Each row was made from one path, in order. Every step used is in the known rows, and no mark comes twice. Write each row's path.
Each row is shifted at random along 6 fixed directions that mean nothing.
Known rows:
mavob > rifilut > suzat > sego > nelak > sute > fipif: [ -58  -72 -129  309  -30   29  117  142  218 -414  249   -3  -80   53
  417  130 -195 -207  -50  151  302 -136   46 -302  457   25 -287 -400
  280 -357  217   70   65  -42  -14  379  -31  -63  164   21 -413]
fipif > mavob > sute > nelak > suzat: [ -16 -121  132  321  -54  214 -207 -114 -330  293  -37 -158 -131 -120
  577   57    3 -197 -325  -95  -10   73  -79  -20  182  -11 -559  124
 -123 -207   21 -123  110  229  -88  -46   60 -146  -80   53 -192]
suzat > fipif > rifilut > mavob > sute > sego > nelak: [ -37   18 -221 -144   44  210  155   17  -48   29  157 -210  218  -51
  274   64   22   57  186  -20  117 -227   34  184  245 -164 -230 -165
 -201  -33   35   -9 -100   43   70  152 -104   85  -93   14  -45]
mavob > nelak > suzat > sego > rifilut: [ 197 -225 -154  518 -195 -118 -224  -24  -29 -261  175  161 -525   54
  268  310  -28 -545 -174  247  -12  111  205 -228  130  185 -298 -479
  441 -459  354   98  372   92 -192  152  218 -443  117  163 -215]
sego > mavob > rifilut > fipif > fure > sute > nelak: [-182  891 -311 -311  392  390  491   46  141  754  173 -532  557  163
  193 -160  328 -572  159 -158 -147 -291 -411 -449  -53 -400   31  -52
   25  421 -393 -240 -380 -562  350 -468   22  271    6 -278  -20]
nelak > suzat > fure > fipif > rifilut > mavob > sute > sego: [-258  421 -357 -154  -26  111  359   59  224  347  124 -451  -52 -118
  255  255  -27 -167   85 -281  -51  -32 -228   77 -188 -292  185  -35
 -423  386 -144 -103 -257  188  450  158  -78  115   18   97 -265]
sute > sego > nelak > suzat: [  53 -185   11  180 -166  222  -46   63  -34  -48   35  -78   82  143
  677 -108   67    7 -150    2   45 -265  -16  -65  492  -76 -570 -100
 -364 -267  155   27  -60   59  -39  115   -9  -71 -418  -17 -210]
rifilut > mavob > nelak > sute > fipif > fure > suzat: [ -78   35    8  167 -190  -66 -463  -12   67  322  -15 -160  -58 -129
 -259  -50 -231   -6 -154 -362  190 -215  207    0  172 -158  -52   44
 -107  287  -43    8  116  278  208  154   23  -95  301   88  -20]
suzat > fipif > rifilut > mavob > nelak > sute: [-517  -95 -105 -150 -213  271  236  -51  169   50  -19 -207 -165 -419
 -232  479   10  104  -44  163  230  -63   30  429 -344  -57  349  241
  142  510   30  -53 -321  389  438  257   16  103   99 -206  -53]
sute > sego > mavob > nelak: [-163  318  -63 -203  -76  327  373   41  -77  311   71 -419  229 -164
  307   47  146 -134  -99   55  134 -439 -193  145   63 -360   39  -37
 -394  141  -55  -94 -418   71  253   80 -113  232 -374 -258   41]
sute > sego > mavob > rifilut > fipif > fure > suzat > nelak: [ 174 -265   69   75  -25   33  -35  -15 -217 -141  -57   41   64 -103
  140    9   91  106 -108 -123   45 -185  162  357  632  105 -215  -75
 -393 -179   91  119  -76  264  -28  264 -348  -39  -52  -11  131]
rifilut > fipif > fure > suzat > sego > nelak: [ 283  123   30  295 -265 -142 -315  133   50  225  184 -211  -61   33
  148  157 -176 -482  -32 -263 -237   13  316 -230  305 -358 -162 -539
 -110 -155    8  222  411  125    0   48   49 -287   56  216 -123]
nelak > sute > fipif > rifilut: [ -42 -100  -72  152  226   45  -45 -187  -38  -63   25  -14 -137  193
  330  -45  396 -282 -227   55   72  -52 -144 -154  107  213 -354 -114
  467  -69  208  -88 -195 -259  -31 -282  186  -71   22   41  -20]
rifilut > fipif > fure > sute: [ 186 -110  -72  131  -67   88   12  106   33 -145 -137  -22 -148   20
   33  -93  199 -111  -92 -177   14   75   23  -90  358  132 -226 -296
    7   22  130   79  -81  -16   18 -171  -33 -208  170  -31 -112]
suzat > nelak > sute > mavob: [-368  -43  -67 -178 -123  365  166  -80  -47  195  -19 -285   43 -184
  141  221    0  -15 -140   68  210 -107  -73    1  -78  -74  -59  136
   52  141  -66 -134 -199  -18  336  114   57   82   46 -259 -220]
fipif > mavob > nelak > sute > sego > rifilut: [ -63  187 -272  132  144  -20   57 -107   17 -240  277   69 -197   70
   74  205   70 -316  -23  261  180  -71  -80 -207  105  266 -152 -291
  701 -163  214 -170 -136 -178 -140  -39  299  -98  210 -141  -55]
suzat > fipif > fure > mavob > nelak > sute > sego: [  16  217 -456  -19 -266   31  -77  216  181  144  244 -147  116  -40
  174  197 -505  112   60 -164  418 -288  196 -171  206 -580 -288 -205
 -298    9  103   -6  242   33  307  380 -139 -271  260  307 -438]
sute > fipif > rifilut > suzat > fure > mavob: [ 154  -88 -102  -51  -24  -22 -288 -144  250  -78  -80  -91   33  233
 -291 -164   46   78  167 -105  203 -457  274 -165  291  147 -147 -275
  312  180  201  105  102 -159  200   87   95  -28  353   31  170]
sego > nelak > suzat > fure > sute: [  64  247 -270   94  -81  222  268   30  313  176   65 -270 -124  193
  123  129   23 -434   71   71  -84   -6   -7 -462   -3  -70 -194 -440
  375   37   21  -71  196 -165  123  -88  201 -241  232  -13 -431]
nelak > sute > sego > rifilut > fipif > suzat: [-105  317   40   -4   41   -2  -79  184   91   38  187 -129 -101   22
  207   23  135 -374  -24 -187 -144   37  -44 -177  175 -163  -64 -104
 -144  179 -131   85 -178  -59  193    6   53  -63  -91   69  -82]
fure > mavob > rifilut > fipif > suzat > sego: [ 156    6   71  181 -361 -197 -151   95   92  -75   42  -68 -467 -179
   36  327 -103 -323  -83 -111 -135  156  198  193   77 -142  127 -279
 -288   19   91  217  133  429  220  331  -72 -264   46  244  -41]
fure > rifilut > suzat > sego: [ 343  271 -174 -109  -46  131  -42   95  128 -112    0 -143   70  377
  292 -182  148 -335   53   75  156 -169  181 -520  361  139 -262 -306
   53 -226  149  113   73 -421  312   62   51 -342 -122  143   42]
suzat > nelak > sute > fipif: [-144   -9 -193   57 -183  215  -62  105  -12  239  252 -451   -1  -42
  418  181 -267 -313 -214 -134  194 -133  136 -363   17 -518 -274 -128
    0   -6  -66  -34  322 -107  363  302 -175 -219  180  268 -589]
rifilut > mavob > nelak > suzat: [-341  113  115  141 -458  205   42   86  188  334    2 -445 -310 -247
  141  229  -81 -318 -228   -3   60 -116   34  -44 -166 -252  165   56
  -76  275  -94   -9  -93  401  321  209  144    3  -72  -66 -213]
rifilut > fipif > fure > suzat > nelak: [ 173 -125  194  -26 -179  145   17  133 -125   45  -96 -179   25  -87
  249   45   95 -157 -212 -261  -89 -105  202  104  512 -217 -150 -131
 -455  -48  -77  204   20  168  231  145 -378 -161 -181   83   -8]
sego > mavob > nelak > sute > fipif > fure > rifilut: [ -26  263 -241  285  -77 -102   51  205   26  337  239 -317 -221 -140
  314   11 -114 -486 -148 -310  -49  -26 -173 -107  247 -634 -271 -233
 -357   69 -114 -128  159   67    8  -11 -122 -163  227  332 -288]
sego > nelak > sute > fipif > rifilut: [-212  172 -193 -191  179  282  289   17  149  134  159 -262  230  147
  402  -59  358 -195   33   -1   57 -335 -181  -30  193 -289 -215   20
  -28  225    9  -98 -346 -340  277 -108  -82  142 -283   -4  -31]
fipif > fure > mavob > nelak > sute: [-228  177  -93  124  -64  134   40 -191   -8  255    0  -83 -172 -128
 -227  293   67 -147 -198   99  186  -42  -48  -67 -201   56  -18  -41
  523  190   63 -154 -170  158   88 -111  303 -119  250 -244  -57]
fure > sute > sego > mavob > nelak > suzat > fipif: [   9 -105 -178  203   57   26  -55 -243    3  286   -1  -46   -7   66
   59   74   65  -68 -132  159   45 -119   24  -17 -235  189 -178 -132
  226  -20  140    2   33  185   -7   72  132  -89  155  -41 -145]
nelak > sute > mavob > rifilut > fipif > fure > suzat > sego: [ -39  498 -199  107   92 -110   73  -73  172  368   67 -113  -79  113
  -28  214  106 -450  -41 -165 -157   79 -136 -234 -130   83  177 -194
   70  148  -23   43 -205    2  248  -99  179 -106  122  -29  -65]
fure > fipif > rifilut > mavob > sute > sego > nelak > suzat: [ -46  116 -116  155  123   85  -90 -150   39  272   91 -118  155  258
  309 -175  195  -75   38  -14   89 -173   33 -202  232   80 -464  -89
  163 -107   43  -94  -66  -79 -106  -43  218  -22  -85    8  -41]
mavob > nelak > sute > fipif > rifilut > suzat: [-150  380    5 -115   62  279  250  216   84  189   90 -381  182  -54
  531 -122  166 -400  -83 -185   24 -182 -219  -68  296 -359  -79   54
 -411  171 -277  -14 -316 -119  434   -9 -192  184 -303   96  -12]
fure > rifilut > fipif > suzat > nelak: [ 171  241  215  -39  -17   78   17   92  -54  153   65 -288 -106  125
  294    0  186 -606 -158  -24 -107   67  211 -407  286 -184 -230 -303
  216 -165 -172   95  169 -186  126  -11  -51 -312   22  175  -45]
suzat > nelak > sute > fipif > fure > rifilut > mavob: [ -78   61 -128  -17  131   85 -183 -106 -269  474   14 -322   14   19
   39 -138  155 -144  -70 -345   12  -12   -8 -166  108  -62 -279   61
  -47  178 -197 -111   26 -105  134 -151  -42 -137  267  187   -7]
fipif > fure > mavob > rifilut > suzat: [  82  289  -32  103   20  173 -121  -13 -164  213  -13 -240  -74  -24
  169 -211  224 -388 -131 -295 -108 -155 -202   -6  276   -7 -127   34
 -382  114 -210    1 -204   93  170 -142  -22   18  -92   68  161]
mavob > nelak > suzat > fure > rifilut: [  82  -63 -185  360 -245  -14    4   16   80  107   -1 -285 -516  -91
  336  236 -107 -592 -242 -100 -214  135  -64  -42 -104 -298 -212 -294
  -34  -15   27  -71  356  278   72   43   33 -367  221  280 -380]
suzat > fure > mavob > nelak: [  71  -77   20  153 -222   95  109 -115 -116  152 -111 -234 -241 -227
   74  256  -45 -269 -234  -54   -3 -133  -10  189  -78 -274  -68 -338
    2   -6   22    2   73  374   92   41  -47 -105   93  -36 -105]
nelak > sute > mavob > rifilut: [-294   19 -319  -13  -25  465  210  -10 -309  270   24 -340    2 -245
  605    0  101 -169 -197 -201   54 -128 -454  361  -31 -424 -321  353
 -813  122 -186 -209 -302  144  307   67 -257   55 -317   89 -342]

Which path is each row?
[ -46  114 -111    2   -1   20  -50 -170   -3   72   72 -214  -54 -163
 -287  146   12 -196   16  102  120 -104  119  178 -121  110  151 -143
  545  212   46 -127 -106  147   69   55   96   20  310 -199  171] : fure > sute > sego > rifilut > fipif > mavob > nelak
[ -94  -95 -142  390 -217   76 -303   14  106  244   36 -177 -191 -144
  167  134 -210 -337 -166 -152  -80   98   27  -57  -24 -125 -193   38
   47  139  -34 -110  277  246   99   38  112 -147  352   56 -311] : mavob > rifilut > fipif > fure > sute > nelak > suzat
[-228  107  -39  -56  100  215   74 -106 -110  287   17 -147  185  -93
  251   74  147 -104    9  -43  -35    7 -208  101   83   25 -165   73
 -124   60 -137 -106 -279  -43  155 -129  153  203 -120 -198   58] : fipif > rifilut > suzat > sego > nelak > sute > mavob
[-168 -179 -182  146 -283   70 -182   34   25  134   -4 -198 -152 -448
 -263  186 -285 -141  -28 -116  137  -57  128  348  -73 -267   93  -81
    5  265  -50  -76  141  372  153  208  -33   27  439 -116  -88] : sego > rifilut > fipif > fure > sute > mavob > nelak
[ 170 -198   84  119  110  154   41  -10 -338 -104  -66 -100 -102 -137
  350    9  124 -246 -235  -98  -10  102   22   63  489  205 -310 -112
  -83 -280  -70   25   63  146   15  123 -291 -135  110   52   35] : mavob > sute > fipif > fure > rifilut > suzat > nelak
[   4  203 -268 -188  104  175   85   58    0  -27   13  -16  211  124
  272  -47  -93  230  100  -19  422 -225   27 -152  370  -45 -459  -41
 -114  -93   92 -109 -100 -158  186  188  -78 -193   56   72 -155] : fipif > suzat > fure > rifilut > mavob > nelak > sute > sego
[ -60  452   -2  -48  -19   94  226   76  187  212  150 -368  -49 -171
   18  189   35 -454  -18  -96  -16 -266   32  -32  142 -380  195 -255
   78  241 -142   60  -97  108  250  115 -169   62   13  -46   88] : sego > rifilut > suzat > fure > fipif > mavob > nelak
[ 151 -201 -136  182  -74    9 -471 -118 -310   88   88 -129 -113 -176
   41   97 -275   11   66 -187   19   62  233  201  215  -22 -446 -174
  -62 -140   32  -92  439  327 -169  185   63 -234  350  173  -60] : fipif > suzat > fure > rifilut > mavob > sute > sego > nelak
[ -31  262 -326  181   50  153  108  -37  -12  387  267 -410 -115  -48
  327   76  -48 -409   33 -189 -110 -168 -154   48  118 -391 -253  -65
 -205  127 -106 -142  123  124   75  134 -221  -74  120  297 -300] : sego > nelak > suzat > fure > sute > fipif > mavob > rifilut
[  33 -129 -288  152   36   81   18 -204  -48  -62  112  -10 -161  -86
  106  117   35   11   17  119   56 -128  -51  426  120  165 -207   41
   -6   -1  169 -105  -60  316  -70  226 -115  -65   99   78  -31] : fure > sute > sego > nelak > suzat > fipif > mavob > rifilut
[-255  -84  118  312 -182  -25   27  -11  356 -109  -45    6 -274 -128
  -58  269  -68  -93 -113   94  102  -31   28  -93  107  244   55 -135
  460  112  201    7 -132  308   -7  126  291   84  334 -352 -127] : rifilut > fipif > fure > mavob > sute > nelak > suzat
[  49  289 -144  -69   21  109   93  -29   39  309  197 -321  207   14
  119   77   31 -309  200  -60  -95 -163   65   27  126 -224  -28 -245
  -97   68 -122    1   32    1  232  121  -33   86  -66   32  107] : fure > mavob > sute > fipif > rifilut > suzat > sego > nelak
[ 208 -224  -18  308   21 -221 -367   49  114 -473  -44  358  -89  190
  -46 -180   39  104  -62 -163  178 -116  186  -95  681  366 -372 -281
  113 -189  324  156  -48    2 -181   40   97 -208  178   -6   18] : nelak > sute > sego > rifilut > fipif > fure > suzat
[ -15  133 -114  118    5  119   48    9  -18  159  164 -120   71   -3
  341  191   84 -296  -38  -53  -97  133   12  -49  143 -202 -254 -163
  -53  -66  -76   -5   50  -13  134  -19   31 -136 -140   99 -131] : fure > fipif > rifilut > suzat > sego > nelak > sute
